Below is a small trained network, with its code and all its weights. Each question gives an input and a class and asks what happens when units are switched off, that is, made to give their printed mean instead of their output.

import numpy as np


def w(rows, s, z=0):
    codes = np.array(rows[::2]) - 128.0
    scale = np.full(codes.shape[1], s)
    scale[-1] = z or s
    return codes * scale


def f(y):
    return np.maximum(y, 0)


def log_softmax(a):
    a = a - a.max(-1, keepdims=True)
    return a - np.log(np.exp(a).sum(-1, keepdims=True))


def net(x, mask):
    res = np.array(x, float).reshape(1, 5) / 4 @ E
    y = f(res @ A[0][:, :-1].T + A[0][:, -1])
    res = res + np.where(mask, y, B[0][:, -1]) @ B[0][:, :-1]
    return log_softmax(res[-1] @ U[:, :-1].T + U[:, -1])


A, B = {}, {}
E = w([
[231,153,107,122,130,207,57,151,92,116,103,118],'x0',
[127,128,129,128,128,128,127,128,129,128,128,127],'x1',
[120,118,124,211,128,132,143,105,106,41,127,22],'x2',
[127,128,129,129,128,129,129,128,128,125,128,129],'x3',
[127,169,178,148,5,118,132,162,130,126,73,127],'x4',
],0.015)
A[0] = w([
[96,73,102,112,176,100,154,81,149,138,186,135,228],'N0',
[173,152,118,80,128,166,74,166,124,164,112,167,152],'N1',
[164,137,110,181,128,170,105,125,70,64,108,63,43],'N2',
[100,124,143,91,125,90,149,133,174,177,138,176,208],'N3',
[85,146,187,145,81,79,174,131,156,136,115,134,130],'N4',
[104,120,140,76,128,95,142,133,175,194,143,196,255],'N5',
[105,67,101,110,196,111,147,79,145,142,197,137,251],'N6',
[166,176,154,157,74,159,102,172,97,104,80,105,60],'N7',
[154,109,77,127,181,164,101,109,98,112,148,111,172],'N8',
[80,101,142,177,126,94,184,85,134,84,146,81,142],'N9',
[174,119,75,111,174,180,83,124,94,123,142,118,137],'N10',
[170,154,119,81,130,164,74,165,126,162,109,169,153],'N11',
[124,178,204,146,2,116,134,162,131,127,64,130,179],'N12',
],0.0089,0.0034)
B[0] = w([
[68,181,119,123,191,165,134,128,95,70,80,151,218],'N0',
[191,133,84,50,104,75,179,103,61,131,129,164,222],'N1',
[116,144,151,149,172,187,54,133,191,91,115,67,211],'N2',
[101,130,184,106,145,174,88,176,181,149,137,159,211],'N3',
[91,60,170,167,92,102,127,167,165,177,180,118,192],'N4',
[101,143,180,60,174,187,69,176,176,140,125,187,237],'N5',
[89,182,115,106,236,169,125,118,94,61,91,152,233],'N6',
[114,198,172,110,134,154,86,181,120,74,49,108,212],'N7',
[160,79,87,140,174,134,121,72,163,146,182,106,198],'N8',
[72,98,89,210,104,73,180,93,65,86,110,74,199],'N9',
[191,75,103,104,147,119,98,83,163,186,194,120,210],'N10',
[195,137,85,49,102,74,183,104,61,135,126,164,221],'N11',
[115,136,219,135,76,109,131,255,133,169,90,134,251],'N12',
],0.0073,0.016)
U = w([
[101,217,153,115,166,227,71,154,154,84,77,134,214],'0',
[173,68,69,91,146,85,163,74,80,172,212,168,248],'1',
[107,73,169,126,98,129,108,163,230,198,167,158,103],'2',
[179,175,123,100,62,46,169,144,38,142,90,149,18],'3',
[95,129,65,167,150,104,219,70,22,74,117,115,142],'4',
[172,52,95,153,148,173,79,83,254,127,197,77,70],'5',
[106,63,140,192,58,30,182,138,100,131,127,78,55],'6',
],0.0082,0.0015)

Each question gives the input, the list of numbers given to net, and the class t.
The units are the neurons (one row each of A and B). Each row of codes is followed by its name. A weight is (code - 128) times the scale printed after its matrix; where a second scale follows, it is the last column's (A, B and U).
mask holds one flag per neuron, in row order. A switched-off neuron (its flag False) gives its mean, the last column of its row in B, instead of its output. The means were averaged over made-up inputs and are rounded, as every weight is.
A unit's drop is (log p(t) with every unit on - log p(t) with that unit switched off) / (log p(t) with every unit on - log p(t) with every unit switched off).
The circuit of an input: a set's keep is (log p(t) with only the set's units on - log p(t) with every unit switched off) / (log p(t) with every unit on - log p(t) with every unit switched off). Starting from the 12 units with the biggest drops (on a tie, the unit counted first), units are removed one at a time, each time the one whose removal leaves the highest keep (on an exact tie, the one counted first), for as long as the keep stays at least 0.8.
circuit, biggest first: the units of the circuit, biggest drop first
unit that matters most: the unit with the biggest drop
k most important neurons: the k neurons with the biggest drops, biggest first
drop of u: that unit's drop, to one decimal
input [-6,4,1,4,7], class 6: unit that matters most -> N9
input [7,-8,1,-4,-5], class 5: 2 most important neurons -> N2; N8
input [2,1,3,0,0], class 5: circuit, biggest first -> N6; N0; N12
input [1,-1,-1,-6,4], class 3: circuit, biggest first -> N2; N5
input [-4,-1,-1,-7,1], class 2: 3 most important neurons -> N7; N4; N2
input [0,4,8,0,-8], class 4: 2 most important neurons -> N9; N6
input [4,0,4,-1,0], class 5: 2 most important neurons -> N6; N0
input [0,6,-6,-3,3], class 2: 2 most important neurons -> N5; N3
input [-7,3,2,6,-7], class 4: drop of N9 -> 2.1
input [-2,7,0,8,8], class 2: drop of N1 -> 0.1
input [8,-6,-4,-2,-4], class 1: drop of N1 -> 0.0
